Below is a small trained network, with its code and all its weights. Each question gives an input and a class and asks what happens when units are switched off, that is, made to give their printed mean instead of their output.

import numpy as np


def w(rows, s, z=0):
    codes = np.array(rows[::2]) - 128.0
    scale = np.full(codes.shape[1], s)
    scale[-1] = z or s
    return codes * scale


def f(y):
    return np.maximum(y, 0)


def log_softmax(a):
    a = a - a.max(-1, keepdims=True)
    return a - np.log(np.exp(a).sum(-1, keepdims=True))


def net(x, mask):
    res = np.array(x, float).reshape(1, 8) / 4 @ E
    y = f(res @ A[0][:, :-1].T + A[0][:, -1])
    res = res + np.where(mask, y, B[0][:, -1]) @ B[0][:, :-1]
    return log_softmax(res[-1] @ U[:, :-1].T + U[:, -1])


A, B = {}, {}
E = w([
[129,127,128,128],'x0',
[124,127,127,128],'x1',
[157,102,171,2],'x2',
[128,129,128,126],'x3',
[148,99,14,120],'x4',
[131,128,128,129],'x5',
[238,148,139,152],'x6',
[152,14,172,176],'x7',
],0.0093)
A[0] = w([
[151,178,181,119,159],'n1',
[69,146,185,139,126],'n2',
[162,170,117,188,77],'n3',
[144,136,189,130,171],'n4',
[133,160,121,118,17],'n5',
[155,141,138,87,131],'n6',
[165,109,136,90,72],'n7',
[120,135,77,172,130],'n8',
[108,148,114,179,131],'n9',
[96,129,182,145,85],'n10',
[154,101,168,30,106],'n11',
[72,128,118,166,87],'n12',
[201,135,132,107,176],'n13',
[109,88,124,133,104],'n14',
[205,147,131,151,183],'n15',
[85,136,127,162,112],'n16',
[122,167,125,113,56],'n17',
[125,176,125,181,46],'n18',
[105,147,177,192,140],'n19',
[215,120,59,136,148],'n20',
[169,59,126,165,96],'n21',
[141,73,72,126,65],'n22',
[153,162,121,132,129],'n23',
[139,153,186,138,127],'n24',
[98,96,132,188,83],'n25',
[146,85,128,165,91],'n26',
[171,155,121,193,119],'n27',
[109,94,71,105,213],'n28',
[135,146,128,155,96],'n29',
[129,166,86,101,89],'n30',
[108,75,70,114,85],'n31',
[109,6,120,130,59],'n32',
[125,137,116,187,1],'n33',
[63,100,114,117,168],'n34',
[141,30,210,174,94],'n35',
[102,215,86,112,59],'n36',
[174,105,49,88,103],'n37',
],0.016,0.0044)
B[0] = w([
[102,113,175,167,201],'n1',
[149,86,152,170,212],'n2',
[127,110,87,108,179],'n3',
[112,114,136,178,197],'n4',
[157,174,151,104,141],'n5',
[144,98,87,127,172],'n6',
[143,117,89,96,163],'n7',
[142,105,107,128,186],'n8',
[137,159,119,111,184],'n9',
[158,130,151,162,184],'n10',
[176,76,93,89,231],'n11',
[115,121,76,96,181],'n12',
[62,109,104,118,186],'n13',
[117,161,153,139,158],'n14',
[2,136,161,106,191],'n15',
[141,104,106,91,175],'n16',
[157,186,137,121,158],'n17',
[173,112,105,94,173],'n18',
[129,99,108,161,205],'n19',
[91,132,166,201,199],'n20',
[123,198,114,101,191],'n21',
[168,113,141,166,171],'n22',
[108,142,165,87,158],'n23',
[166,115,147,179,188],'n24',
[138,132,101,70,182],'n25',
[149,164,167,115,169],'n26',
[108,86,78,88,185],'n27',
[98,114,142,192,199],'n28',
[146,80,122,99,148],'n29',
[171,154,151,151,179],'n30',
[140,123,150,170,177],'n31',
[169,172,154,93,211],'n32',
[193,114,80,112,158],'n33',
[28,123,139,146,201],'n34',
[136,176,135,98,252],'n35',
[173,157,159,101,220],'n36',
[152,127,127,164,192],'n37',
],0.0091,0.011)
U = w([
[168,254,181,50,31],'0',
[150,60,104,33,45],'1',
[139,117,178,182,46],'2',
[109,139,156,91,254],'3',
[62,128,154,79,209],'4',
],0.014,0.007)

Each question gives the input, the list of numbers given to net, and the class t.
The units are the neurons (one row each of A and B). Each row of codes is followed by its name. A weight is (code - 128) times the scale printed after its matrix; where a second scale follows, it is the last column's (A, B and U).
mask holds one flag per neuron, in row order. A switched-off neuron (its flag False) gives its mean, the last column of its row in B, instead of its output. The means were averaged over made-up inputs and are rounded, as every weight is.
A unit's drop is (log p(t) with every unit on - log p(t) with that unit switched off) / (log p(t) with every unit on - log p(t) with every unit switched off).
The circuit of an input: a set's keep is (log p(t) with only the set's units on - log p(t) with every unit switched off) / (log p(t) with every unit on - log p(t) with every unit switched off). Starting from the 12 units with the biggest drops (on a tie, the unit counted first), units are removed one at a time, each time the one whose removal leaves the highest keep (on an exact tie, the one counted first), for as long as the keep stays at least 0.8.
circuit, biggest first: the units of the circuit, biggest drop first
unit that matters most: the unit with the biggest drop
k most important neurons: the k neurons with the biggest drops, biggest first
input [-8,-2,8,0,0,3,-7,-1], class 1: circuit, biggest first => (n11)
input [-1,-4,-4,5,4,1,8,-4], class 4: circuit, biggest first => (n15 n27)
input [-6,4,3,0,5,2,2,1], class 2: circuit, biggest first => (n20 n37)
input [-7,-2,-3,7,-3,-5,8,2], class 4: circuit, biggest first => (n15 n27)
input [-6,-5,4,6,-1,0,7,7], class 0: 3 most important neurons => (n35 n21 n32)
input [3,0,4,0,7,-7,-5,7], class 0: circuit, biggest first => (n32 n21)
input [-6,5,-1,-5,5,0,7,0], class 4: circuit, biggest first => (n15 n13)
input [1,3,-8,-7,2,-5,6,8], class 0: circuit, biggest first => (n21 n35)
input [-2,-1,-7,7,-5,-3,4,8], class 0: 2 most important neurons => (n35 n21)
input [-5,1,-6,6,1,8,4,5], class 1: circuit, biggest first => (n27 n25)
input [6,-8,-7,-1,-5,8,-7,5], class 3: 2 most important neurons => (n11 n34)
input [8,4,3,-7,7,4,-6,-8], class 0: 2 most important neurons => (n36 n30)
input [-6,1,5,-1,-4,-8,-3,-1], class 1: 2 most important neurons => (n11 n20)
input [-2,5,-6,2,-3,-1,5,3], class 1: unit that matters most => n27
input [4,7,2,-2,7,-2,6,-2], class 2: 2 most important neurons => (n20 n37)
input [3,2,-6,5,-5,-6,7,1], class 4: 3 most important neurons => (n15 n11 n27)
input [5,-3,0,4,-5,-8,7,1], class 4: 2 most important neurons => (n15 n13)
input [-8,6,7,4,3,2,-5,8], class 0: 2 most important neurons => (n32 n35)
input [-4,1,8,-4,-8,-6,6,2], class 1: 2 most important neurons => (n11 n7)
input [-3,-1,-8,-4,2,5,8,8], class 0: unit that matters most => n21
